Here is a tiny trained network, its code and every weight. The questions are about switching its units off for an input and a class, where a switched-off unit gives its printed mean instead of its output.

import numpy as np


def w(rows, s, z=0):
    codes = np.array(rows[::2]) - 128.0
    scale = np.full(codes.shape[1], s)
    scale[-1] = z or s
    return codes * scale


def norm(h):
    return h / np.sqrt((h * h).mean(-1, keepdims=True) + 1e-5)


def f(y):
    return np.maximum(y, 0)


def log_softmax(a):
    a = a - a.max(-1, keepdims=True)
    return a - np.log(np.exp(a).sum(-1, keepdims=True))


def net(x, mask):
    res = np.array(x, float).reshape(1, 8) / 4 @ E
    u = 0
    for l in range(4):
        y = f(norm(res) @ A[l][:, :-1].T + A[l][:, -1])
        res = res + np.where(mask[u : u + 8], y, B[l][:, -1]) @ B[l][:, :-1]
        u += 8
    return log_softmax(norm(res)[-1] @ U[:, :-1].T + U[:, -1])


A, B = {}, {}
E = w([
[49,149,157,159,196,168,164,51],'x0',
[156,170,69,220,38,219,95,89],'x1',
[60,95,92,163,154,143,95,197],'x2',
[204,226,152,109,236,221,96,189],'x3',
[130,120,128,126,128,130,129,125],'x4',
[82,172,112,58,90,164,148,141],'x5',
[125,126,9,63,191,102,47,49],'x6',
[127,129,127,130,126,126,127,127],'x7',
],0.0014)
A[0] = w([
[160,187,148,114,164,158,108,151,230],'0.n0',
[47,11,100,151,160,204,46,221,46],'0.n1',
[200,110,171,79,112,150,158,49,37],'0.n2',
[192,79,176,245,189,108,111,118,122],'0.n3',
[210,54,140,238,184,58,76,89,81],'0.n4',
[50,185,123,2,57,190,139,152,2],'0.n5',
[56,106,155,135,31,57,102,58,93],'0.n6',
[202,58,155,225,204,63,77,121,88],'0.n7',
],0.0026,0.0029)
B[0] = w([
[109,14,74,177,123,116,191,110,254],'0.n0',
[140,254,104,172,117,32,173,120,156],'0.n1',
[134,193,108,175,143,64,136,136,135],'0.n2',
[71,174,118,34,76,166,157,129,178],'0.n3',
[68,192,91,8,62,209,169,156,166],'0.n4',
[65,195,90,8,58,198,193,148,140],'0.n5',
[177,90,75,144,211,177,200,158,164],'0.n6',
[73,174,110,38,80,183,170,143,169],'0.n7',
],0.0032)
A[1] = w([
[227,149,173,52,102,125,182,7,138],'1.n0',
[251,161,191,76,93,104,152,21,72],'1.n1',
[131,130,130,133,129,126,125,128,116],'1.n2',
[70,23,134,143,46,55,124,62,24],'1.n3',
[188,107,140,175,86,143,123,180,81],'1.n4',
[196,254,220,105,235,202,5,182,6],'1.n5',
[148,114,92,41,130,84,67,175,84],'1.n6',
[70,155,112,182,138,118,77,176,91],'1.n7',
],0.0024,0.0021)
B[1] = w([
[41,142,82,182,144,117,111,216,249],'1.n0',
[26,198,56,201,175,70,120,254,177],'1.n1',
[129,130,127,129,126,127,128,126,128],'1.n2',
[240,73,34,128,186,171,189,174,162],'1.n3',
[95,126,175,101,162,112,121,65,169],'1.n4',
[201,2,31,134,161,165,195,124,150],'1.n5',
[93,129,193,168,123,153,124,60,191],'1.n6',
[153,189,134,143,113,66,156,108,152],'1.n7',
],0.0028,0.0015)
A[2] = w([
[240,109,96,75,51,80,35,252,183],'2.n0',
[131,112,245,164,82,116,159,131,62],'2.n1',
[129,129,133,128,129,125,127,127,119],'2.n2',
[76,117,169,164,182,151,114,70,5],'2.n3',
[152,173,130,130,124,105,173,113,150],'2.n4',
[207,187,141,118,227,217,112,179,102],'2.n5',
[139,161,72,146,117,138,71,54,83],'2.n6',
[108,118,109,69,200,74,109,100,35],'2.n7',
],0.0034,0.0014)
B[2] = w([
[16,160,186,175,196,161,187,3,249],'2.n0',
[166,130,179,137,132,189,103,208,177],'2.n1',
[129,128,128,128,127,129,125,129,128],'2.n2',
[114,150,170,146,130,126,139,57,156],'2.n3',
[93,119,117,153,130,130,103,182,167],'2.n4',
[92,16,50,139,33,55,195,104,246],'2.n5',
[174,114,244,101,127,114,107,208,182],'2.n6',
[194,154,176,179,52,187,99,178,203],'2.n7',
],0.0035,0.0021)
A[3] = w([
[93,92,208,57,184,38,169,178,167],'3.n0',
[108,170,94,167,138,80,121,172,24],'3.n1',
[102,148,135,155,205,190,154,128,133],'3.n2',
[125,146,118,214,34,173,128,106,159],'3.n3',
[128,128,128,128,127,127,127,128,125],'3.n4',
[150,134,79,70,166,97,3,72,89],'3.n5',
[95,124,58,113,154,110,123,69,245],'3.n6',
[72,107,110,151,124,127,115,160,45],'3.n7',
],0.004,0.0011)
B[3] = w([
[193,158,56,134,135,180,4,71,253],'3.n0',
[129,177,119,160,155,67,116,146,156],'3.n1',
[130,114,157,107,49,32,104,88,233],'3.n2',
[169,121,108,37,226,93,35,121,244],'3.n3',
[128,128,128,128,128,128,129,128,128],'3.n4',
[163,113,235,170,104,183,152,237,158],'3.n5',
[137,130,213,158,107,142,170,180,253],'3.n6',
[215,170,140,118,121,95,158,123,177],'3.n7',
],0.0033,0.0029)
U = w([
[160,15,45,146,126,121,203,125,226],'0',
[165,119,247,153,109,176,120,227,160],'1',
[183,142,84,101,166,157,1,84,204],'2',
[73,182,94,40,80,175,165,135,96],'3',
[70,140,210,160,142,93,142,12,37],'4',
[111,213,84,182,145,34,134,191,1],'5',
],0.0081,0.00092)

Each question gives the input, the list of numbers given to net, and the class t.
The units are the neurons (one row each of A and B). Each row of codes is followed by its name. A weight is (code - 128) times the scale printed after its matrix; where a second scale follows, it is the last column's (A, B and U).
mask holds one flag per neuron, layer by layer. A switched-off neuron (its flag False) gives its mean, the last column of its row in B, instead of its output. The means were averaged over made-up inputs and are rounded, as every weight is.
A unit's drop is (log p(t) with every unit on - log p(t) with that unit switched off) / (log p(t) with every unit on - log p(t) with every unit switched off).
The circuit of an input: a set's keep is (log p(t) with only the set's units on - log p(t) with every unit switched off) / (log p(t) with every unit on - log p(t) with every unit switched off). Starting from the 12 units with the biggest drops (on a tie, the unit counted first), units are removed one at a time, each time the one whose removal leaves the highest keep (on an exact tie, the one counted first), for as long as the keep stays at least 0.8.
units of the circuit, in order: the units of the circuit, biggest drop first
k most important neurons: the k neurons with the biggest drops, biggest first
drop of u: that unit's drop, to one decimal
input [-6,0,-2,7,-8,3,3,6], class 0: units of the circuit, in order => 2.n5
input [1,-4,-6,-4,2,-8,0,-1], class 3: units of the circuit, in order => 0.n4, 0.n7
input [-2,4,7,6,-6,-8,5,8], class 3: units of the circuit, in order => 0.n4, 0.n7, 0.n3
input [7,3,-6,7,-5,1,-1,-3], class 0: 2 most important neurons => 2.n5, 2.n0
input [-4,8,-2,8,-5,-1,-5,5], class 0: units of the circuit, in order => 2.n5, 1.n5
input [8,3,4,-4,7,-3,8,-4], class 1: 2 most important neurons => 3.n5, 2.n0
input [3,0,7,-6,6,-3,-6,4], class 5: units of the circuit, in order => 0.n1, 0.n0, 2.n0
input [0,3,-8,5,-3,-7,5,-8], class 5: 2 most important neurons => 1.n1, 1.n0
input [1,5,1,6,-5,3,7,1], class 1: 2 most important neurons => 3.n5, 2.n6
input [-8,2,-7,-1,0,-8,2,6], class 3: units of the circuit, in order => 0.n4, 0.n7
input [-6,-5,-2,8,1,4,-8,-2], class 0: units of the circuit, in order => 2.n5, 1.n5, 3.n6
input [0,4,-8,-6,-8,-3,-7,-5], class 5: 4 most important neurons => 1.n1, 0.n0, 1.n0, 3.n6
input [4,-8,-2,8,2,6,5,8], class 0: 3 most important neurons => 2.n5, 1.n5, 3.n3
input [-8,-6,-3,-3,7,-6,-2,-8], class 4: units of the circuit, in order => 2.n0
input [-2,3,-5,-4,-2,-2,-4,2], class 5: 4 most important neurons => 0.n0, 1.n1, 1.n0, 3.n0
input [-8,-6,-1,6,2,-1,-4,0], class 4: 2 most important neurons => 2.n0, 3.n3
input [8,2,-4,-1,-4,7,8,-4], class 1: 4 most important neurons => 3.n5, 2.n0, 2.n6, 3.n6
input [-5,4,-4,5,-7,-3,-5,3], class 0: 4 most important neurons => 2.n5, 3.n0, 3.n6, 2.n7
input [-6,-6,-8,7,-3,3,2,1], class 5: units of the circuit, in order => 1.n1, 1.n0
input [8,7,4,6,-7,1,-6,6], class 4: most important neuron => 3.n0
input [-1,6,-8,7,-3,-8,5,-6], class 3: units of the circuit, in order => 0.n4, 0.n3, 3.n0
input [2,4,5,-1,-4,-2,5,-8], class 1: drop of 2.n5 => 0.2
